Below are the code and all the weights of a small trained network. Each question names an input and a class and asks about switching units off, where a switched-off unit gives its printed mean instead of its output.

import numpy as np


def w(rows, s, z=0):
    codes = np.array(rows[::2]) - 128.0
    scale = np.full(codes.shape[1], s)
    scale[-1] = z or s
    return codes * scale


def f(y):
    return np.maximum(y, 0)


def log_softmax(a):
    a = a - a.max(-1, keepdims=True)
    return a - np.log(np.exp(a).sum(-1, keepdims=True))


def net(x, mask):
    res = np.array(x, float).reshape(1, 5) / 4 @ E
    y = f(res @ A[0][:, :-1].T + A[0][:, -1])
    res = res + np.where(mask, y, B[0][:, -1]) @ B[0][:, :-1]
    return log_softmax(res[-1] @ U[:, :-1].T + U[:, -1])


A, B = {}, {}
E = w([
[140,121,149,83,28,158,73,113],'x0',
[150,200,101,101,170,44,100,151],'x1',
[109,52,77,139,118,70,126,105],'x2',
[5,156,160,98,139,156,56,144],'x3',
[93,108,47,143,126,107,151,41],'x4',
],0.013)
A[0] = w([
[151,215,119,158,216,42,108,180,231],'neuron 1',
[186,6,117,189,122,106,171,91,137],'neuron 2',
[190,86,99,127,166,65,187,107,210],'neuron 3',
[182,127,170,103,67,178,133,96,164],'neuron 4',
[113,140,38,98,70,145,108,86,252],'neuron 5',
[160,58,41,156,127,64,147,107,137],'neuron 6',
[96,196,92,162,255,139,170,162,191],'neuron 7',
[202,149,129,116,103,77,123,168,77],'neuron 8',
[91,113,223,129,106,214,144,161,201],'neuron 9',
[117,129,173,62,121,172,86,182,42],'neuron 10',
[135,67,144,193,142,182,234,130,84],'neuron 11',
[133,124,218,116,111,222,116,162,237],'neuron 12',
],0.0095,0.0027)
B[0] = w([
[173,100,168,21,169,81,158,113,249],'neuron 1',
[129,160,8,162,89,118,144,170,221],'neuron 2',
[151,165,87,133,113,53,197,145,220],'neuron 3',
[142,166,107,167,64,181,113,115,188],'neuron 4',
[96,99,126,92,83,145,128,85,188],'neuron 5',
[91,132,67,137,90,61,155,116,220],'neuron 6',
[151,121,160,121,197,105,144,52,228],'neuron 7',
[150,110,136,78,94,140,132,166,184],'neuron 8',
[131,121,142,174,161,159,76,152,209],'neuron 9',
[92,166,177,132,152,132,100,137,194],'neuron 10',
[175,98,72,205,169,155,119,115,195],'neuron 11',
[132,167,143,168,157,193,77,174,218],'neuron 12',
],0.011,0.015)
U = w([
[90,159,203,131,149,160,56,212,154],'0',
[125,126,78,142,89,73,183,147,72],'1',
[166,123,155,180,193,175,145,107,32],'2',
[132,117,162,82,211,75,155,88,131],'3',
[180,128,181,50,120,104,149,210,169],'4',
[9,5,113,104,109,118,95,76,253],'5',
[138,172,154,112,44,187,105,92,118],'6',
[146,104,95,186,127,170,109,189,72],'7',
],0.012,0.0035)

Each question gives the input, the list of numbers given to net, and the class t.
The units are the neurons (one row each of A and B). Each row of codes is followed by its name. A weight is (code - 128) times the scale printed after its matrix; where a second scale follows, it is the last column's (A, B and U).
mask holds one flag per neuron, in row order. A switched-off neuron (its flag False) gives its mean, the last column of its row in B, instead of its output. The means were averaged over made-up inputs and are rounded, as every weight is.
A unit's drop is (log p(t) with every unit on - log p(t) with that unit switched off) / (log p(t) with every unit on - log p(t) with every unit switched off).
The circuit of an input: a set's keep is (log p(t) with only the set's units on - log p(t) with every unit switched off) / (log p(t) with every unit on - log p(t) with every unit switched off). Starting from all 12 units, units are removed one at a time, each time the one whose removal leaves the highest keep (on an exact tie, the one counted first), for as long as the keep stays at least 0.8.
circuit, biggest first: the units of the circuit, biggest drop first
most important unit: the unit with the biggest drop
top k neurons: the k neurons with the biggest drops, biggest first
drop when u is switched off: that unit's drop, to one decimal
input [4,0,-2,-5,-3], class 6: top 2 neurons	(neuron 4; neuron 11)
input [2,-4,2,0,2], class 7: most important unit	neuron 1
input [7,3,6,-2,-4], class 6: top 3 neurons	(neuron 1; neuron 3; neuron 4)
input [2,5,-4,7,4], class 3: circuit, biggest first	(neuron 12; neuron 2)
input [5,-3,-7,-8,0], class 7: circuit, biggest first	(neuron 11; neuron 1)
input [-6,0,5,-4,-8], class 1: top 2 neurons	(neuron 2; neuron 3)
input [5,-7,-7,4,7], class 0: circuit, biggest first	(neuron 9; neuron 12)
input [-2,-6,-4,0,2], class 7: top 2 neurons	(neuron 1; neuron 7)
input [0,-1,3,-3,-7], class 7: top 2 neurons	(neuron 1; neuron 7)
input [5,-7,-5,-5,-4], class 7: top 3 neurons	(neuron 11; neuron 4; neuron 1)
input [6,-6,-5,-7,5], class 7: top 3 neurons	(neuron 11; neuron 2; neuron 1)
input [-5,-7,8,-2,-8], class 7: top 2 neurons	(neuron 11; neuron 1)
input [-6,-2,-1,1,-7], class 2: top 3 neurons	(neuron 7; neuron 11; neuron 8)
input [6,-1,5,-6,-8], class 7: top 2 neurons	(neuron 1; neuron 2)
input [-6,1,6,8,1], class 3: circuit, biggest first	(neuron 7)
input [8,-8,2,4,3], class 6: top 2 neurons	(neuron 4; neuron 5)
input [-7,-8,1,8,3], class 2: drop when neuron 11 is switched off	0.1
input [6,-6,8,5,-3], class 0: drop when neuron 4 is switched off	0.0
input [5,-4,2,1,3], class 6: drop when neuron 1 is switched off	0.6
input [-3,-2,-2,5,1], class 0: drop when neuron 3 is switched off	0.1
input [-1,1,7,3,-8], class 0: most important unit	neuron 3
